Below are the code and all the weights of a small trained network. Each question names an input and a class and asks about switching units off, where a switched-off unit gives its printed mean instead of its output.

import numpy as np


def w(rows, s, z=0):
    codes = np.array(rows[::2]) - 128.0
    scale = np.full(codes.shape[1], s)
    scale[-1] = z or s
    return codes * scale


def f(y):
    return np.maximum(y, 0)


def log_softmax(a):
    a = a - a.max(-1, keepdims=True)
    return a - np.log(np.exp(a).sum(-1, keepdims=True))


def net(x, mask):
    res = np.array(x, float).reshape(1, 3) / 4 @ E
    y = f(res @ A[0][:, :-1].T + A[0][:, -1])
    res = res + np.where(mask, y, B[0][:, -1]) @ B[0][:, :-1]
    return log_softmax(res[-1] @ U[:, :-1].T + U[:, -1])


A, B = {}, {}
E = w([
[168,41,158,40,63,80,83,70,84],'x0',
[49,79,182,123,150,247,108,188,95],'x1',
[165,92,112,157,133,226,94,55,223],'x2',
],0.014)
A[0] = w([
[171,112,87,163,117,192,69,62,192,20],'neuron 0',
[169,73,168,28,57,80,39,56,101,64],'neuron 1',
[142,34,141,128,139,222,57,53,189,226],'neuron 2',
[155,114,99,193,115,64,137,104,123,42],'neuron 3',
[235,177,85,110,136,74,145,48,122,166],'neuron 4',
[58,36,164,84,149,198,111,184,57,80],'neuron 5',
[117,67,230,54,30,144,111,106,111,130],'neuron 6',
[182,54,140,85,97,90,76,147,97,45],'neuron 7',
[148,47,158,87,95,107,71,77,89,241],'neuron 8',
[66,172,154,118,113,43,178,224,49,17],'neuron 9',
[116,123,133,123,81,130,124,134,182,76],'neuron 10',
[125,136,176,93,131,70,168,176,78,225],'neuron 11',
[169,141,56,136,123,66,133,116,169,137],'neuron 12',
[70,119,170,129,190,203,112,171,86,50],'neuron 13',
[83,242,74,223,212,158,221,196,201,67],'neuron 14',
[198,142,79,133,97,50,126,44,119,192],'neuron 15',
[186,153,47,118,110,73,167,114,154,80],'neuron 16',
[117,180,81,214,201,164,184,183,143,209],'neuron 17',
[166,200,67,120,76,64,155,96,157,66],'neuron 18',
[143,75,171,66,46,113,66,95,85,76],'neuron 19',
[107,18,200,109,154,218,77,160,58,115],'neuron 20',
[126,122,166,186,126,98,141,156,148,246],'neuron 21',
[61,60,201,169,163,157,77,149,126,250],'neuron 22',
[118,139,78,132,108,155,168,128,125,235],'neuron 23',
[87,152,153,94,106,49,151,204,47,161],'neuron 24',
[171,69,58,149,130,152,127,81,188,235],'neuron 25',
[149,131,112,128,140,211,97,89,255,49],'neuron 26',
],0.012,0.014)
B[0] = w([
[47,73,111,103,197,90,249,118,82,183],'neuron 0',
[111,94,156,168,211,82,103,207,129,220],'neuron 1',
[81,129,136,91,125,57,147,82,98,254],'neuron 2',
[126,50,108,148,189,150,145,113,56,151],'neuron 3',
[169,87,123,174,111,174,89,75,80,223],'neuron 4',
[205,65,82,190,178,196,144,56,57,206],'neuron 5',
[140,111,174,124,176,111,99,210,159,206],'neuron 6',
[87,80,147,161,203,108,131,203,117,173],'neuron 7',
[131,145,217,108,145,77,54,178,192,232],'neuron 8',
[18,93,100,109,176,58,226,110,53,195],'neuron 9',
[116,102,154,120,173,107,136,114,111,132],'neuron 10',
[95,176,154,42,81,97,126,55,125,213],'neuron 11',
[183,93,118,126,154,115,91,131,66,190],'neuron 12',
[154,54,79,197,195,175,165,125,90,185],'neuron 13',
[108,102,198,201,218,91,81,215,171,245],'neuron 14',
[168,94,111,134,108,151,57,52,104,232],'neuron 15',
[158,87,100,172,199,169,121,100,58,183],'neuron 16',
[125,119,205,108,158,130,40,152,178,241],'neuron 17',
[174,41,69,183,189,202,173,119,63,188],'neuron 18',
[103,100,169,136,192,103,133,205,142,195],'neuron 19',
[199,62,62,172,139,167,99,71,68,220],'neuron 20',
[143,124,168,87,111,104,50,105,132,190],'neuron 21',
[189,98,143,97,107,143,47,63,111,227],'neuron 22',
[145,129,190,82,91,118,40,113,143,185],'neuron 23',
[68,136,144,72,103,75,163,75,88,220],'neuron 24',
[82,160,160,69,86,63,111,73,86,221],'neuron 25',
[50,103,127,118,165,74,227,113,70,202],'neuron 26',
],0.014,0.027)
U = w([
[190,114,102,168,153,161,118,95,103,119],'0',
[114,136,160,164,173,123,106,210,155,83],'1',
[64,139,124,96,142,104,183,93,104,65],'2',
[169,163,158,77,91,133,55,86,153,223],'3',
[251,220,12,190,61,236,242,242,232,3],'4',
[217,57,67,35,22,229,242,37,242,3],'5',
[234,67,7,38,33,236,233,45,218,3],'6',
],0.024,0.019)

Each question gives the input, the list of numbers given to net, and the class t.
The units are the neurons (one row each of A and B). Each row of codes is followed by its name. A weight is (code - 128) times the scale printed after its matrix; where a second scale follows, it is the last column's (A, B and U).
mask holds one flag per neuron, in row order. A switched-off neuron (its flag False) gives its mean, the last column of its row in B, instead of its output. The means were averaged over made-up inputs and are rounded, as every weight is.
A unit's drop is (log p(t) with every unit on - log p(t) with that unit switched off) / (log p(t) with every unit on - log p(t) with every unit switched off).
unit that matters most: the unit with the biggest drop
top k neurons: the k neurons with the biggest drops, biggest first
drop of u: that unit's drop, to one decimal
input [6,-1,8], class 2: top neuron -> neuron 2
input [-4,-4,-5], class 2: top 4 neurons -> neuron 9; neuron 24; neuron 20; neuron 5
input [5,4,2], class 1: top 2 neurons -> neuron 8; neuron 6
input [-4,2,-1], class 1: top 3 neurons -> neuron 14; neuron 15; neuron 25
input [7,2,6], class 1: top 2 neurons -> neuron 8; neuron 1
input [-6,4,-8], class 2: top 2 neurons -> neuron 9; neuron 24
input [-3,-2,-4], class 2: top 3 neurons -> neuron 9; neuron 22; neuron 8
input [-4,2,-5], class 2: top 3 neurons -> neuron 9; neuron 24; neuron 8
input [-1,4,5], class 2: top 2 neurons -> neuron 2; neuron 26
input [-1,3,-3], class 3: top 3 neurons -> neuron 18; neuron 26; neuron 0
input [-4,7,8], class 2: drop of neuron 4 -> 0.2
input [3,1,0], class 3: drop of neuron 14 -> 1.0
input [-8,-4,1], class 1: drop of neuron 14 -> 0.4
input [0,-3,0], class 3: unit that matters most -> neuron 5
